Below is a small trained network, with its code and all its weights. Each question gives an input and a class and asks what happens when units are switched off, that is, made to give their printed mean instead of their output.

import numpy as np


def w(rows, s, z=0):
    codes = np.array(rows[::2]) - 128.0
    scale = np.full(codes.shape[1], s)
    scale[-1] = z or s
    return codes * scale


def norm(h):
    return h / np.sqrt((h * h).mean(-1, keepdims=True) + 1e-5)


def f(y):
    return np.maximum(y, 0)


def log_softmax(a):
    a = a - a.max(-1, keepdims=True)
    return a - np.log(np.exp(a).sum(-1, keepdims=True))


def net(x, mask):
    res = np.array(x, float).reshape(1, 7) / 4 @ E
    u = 0
    for l in range(2):
        y = f(norm(res) @ A[l][:, :-1].T + A[l][:, -1])
        res = res + np.where(mask[u : u + 8], y, B[l][:, -1]) @ B[l][:, :-1]
        u += 8
    return log_softmax(norm(res)[-1] @ U[:, :-1].T + U[:, -1])


A, B = {}, {}
E = w([
[158,128,113,107,160,123,117],'x0',
[74,136,103,104,192,108,122],'x1',
[144,119,127,118,139,124,125],'x2',
[181,123,160,109,136,95,210],'x3',
[97,253,66,137,121,141,153],'x4',
[148,128,116,232,201,121,132],'x5',
[160,120,111,103,164,122,116],'x6',
],0.0044)
A[0] = w([
[153,113,122,56,131,114,101,60],'L0N0',
[197,92,206,127,128,138,71,124],'L0N1',
[166,122,107,85,94,163,24,203],'L0N2',
[121,145,172,237,179,127,145,11],'L0N3',
[105,180,191,136,162,91,111,163],'L0N4',
[55,139,82,157,152,90,151,143],'L0N5',
[202,58,78,207,215,125,93,203],'L0N6',
[229,130,78,194,3,105,81,61],'L0N7',
],0.006,0.0011)
B[0] = w([
[114,175,101,97,86,172,65,168],'L0N0',
[55,164,195,95,205,105,153,202],'L0N1',
[53,91,134,165,151,190,146,197],'L0N2',
[186,92,180,65,93,182,90,202],'L0N3',
[95,69,123,59,47,102,130,153],'L0N4',
[190,77,159,162,145,86,97,176],'L0N5',
[93,161,117,119,98,157,115,253],'L0N6',
[145,140,85,126,132,2,80,190],'L0N7',
],0.0049,0.0053)
A[1] = w([
[73,73,126,93,151,51,77,255],'L1N0',
[180,99,153,76,135,105,255,187],'L1N1',
[162,50,120,147,162,163,121,208],'L1N2',
[150,88,169,126,124,158,120,36],'L1N3',
[185,137,164,209,196,177,115,24],'L1N4',
[108,106,106,82,72,118,141,74],'L1N5',
[146,201,89,154,119,139,139,223],'L1N6',
[161,120,95,227,147,124,131,201],'L1N7',
],0.0075,0.00084)
B[1] = w([
[226,193,114,216,150,59,157,254],'L1N0',
[94,179,59,252,151,195,82,211],'L1N1',
[131,197,148,67,126,120,166,184],'L1N2',
[7,122,104,83,129,127,186,176],'L1N3',
[159,100,93,11,37,177,115,198],'L1N4',
[196,97,92,85,129,203,96,176],'L1N5',
[65,79,248,65,205,58,151,196],'L1N6',
[125,102,127,105,144,179,189,179],'L1N7',
],0.0047,0.0054)
U = w([
[177,110,140,68,83,225,128,163],'0',
[150,177,164,134,137,132,120,187],'1',
[101,153,200,101,158,69,172,87],'2',
[158,134,108,139,117,126,126,192],'3',
[154,135,70,210,111,180,113,96],'4',
[198,135,72,148,107,1,115,4],'5',
],0.0078,0.0016)

Each question gives the input, the list of numbers given to net, and the class t.
The units are the neurons (one row each of A and B). Each row of codes is followed by its name. A weight is (code - 128) times the scale printed after its matrix; where a second scale follows, it is the last column's (A, B and U).
mask holds one flag per neuron, layer by layer. A switched-off neuron (its flag False) gives its mean, the last column of its row in B, instead of its output. The means were averaged over made-up inputs and are rounded, as every weight is.
A unit's drop is (log p(t) with every unit on - log p(t) with that unit switched off) / (log p(t) with every unit on - log p(t) with every unit switched off).
The circuit of an input: a set's keep is (log p(t) with only the set's units on - log p(t) with every unit switched off) / (log p(t) with every unit on - log p(t) with every unit switched off). Starting from the 12 units with the biggest drops (on a tie, the unit counted first), units are removed one at a time, each time the one whose removal leaves the highest keep (on an exact tie, the one counted first), for as long as the keep stays at least 0.8.
circuit, biggest first: the units of the circuit, biggest drop first
unit that matters most: the unit with the biggest drop
k most important neurons: the k neurons with the biggest drops, biggest first
k most important neurons of layer l: the k neurons of layer l with the biggest drops, biggest first
input [0,6,2,7,-4,7,-1], class 0: most important neuron	(L0N7)
input [-3,-7,0,1,-8,3,-5], class 2: circuit, biggest first	(L0N1 L1N3)
input [0,-3,0,8,-4,8,1], class 0: circuit, biggest first	(L1N4 L1N0)
input [-6,-2,-7,6,-2,6,-4], class 0: circuit, biggest first	(L0N3 L1N4)
input [-3,8,-8,-2,3,-7,4], class 5: circuit, biggest first	(L1N0 L0N5 L0N6)
input [1,3,7,6,-3,-4,-3], class 4: circuit, biggest first	(L1N1 L1N6)
input [6,-5,5,-5,-2,6,-5], class 0: 2 most important neurons	(L0N3 L1N4)
input [4,5,2,-5,2,-4,-1], class 4: circuit, biggest first	(L1N6 L0N2 L0N1 L1N0)
input [0,-5,3,-1,-8,-7,5], class 2: circuit, biggest first	(L0N1 L1N4)
input [4,-4,3,6,2,8,4], class 0: circuit, biggest first	(L1N4 L1N0)
input [1,-8,-4,0,-5,-6,-2], class 5: 3 most important neurons	(L0N7 L1N0 L0N3)
input [-4,-7,-5,3,4,8,-2], class 0: circuit, biggest first	(L0N3 L1N4)
input [-1,1,-3,-4,6,8,3], class 0: 3 most important neurons	(L1N4 L0N3 L0N5)
input [-5,3,-6,8,-2,-1,3], class 4: unit that matters most	L1N1
input [1,2,1,-1,-4,6,2], class 0: 2 most important neurons	(L1N4 L0N7)
input [-1,0,-4,1,4,5,1], class 0: circuit, biggest first	(L1N4 L0N3)
input [3,-5,-8,1,-4,0,-2], class 5: 2 most important neurons	(L0N7 L1N0)
input [-7,-6,-6,-4,8,3,0], class 2: 4 most important neurons of layer 1	(L1N6 L1N1 L1N0 L1N7)
input [6,-8,-8,2,4,-2,5], class 5: 3 most important neurons of layer 0	(L0N7 L0N6 L0N1)
input [-2,-6,2,-5,-7,3,1], class 2: 4 most important neurons of layer 1	(L1N1 L1N3 L1N2 L1N5)
input [0,0,5,8,1,7,-3], class 4: circuit, biggest first	(L1N1)
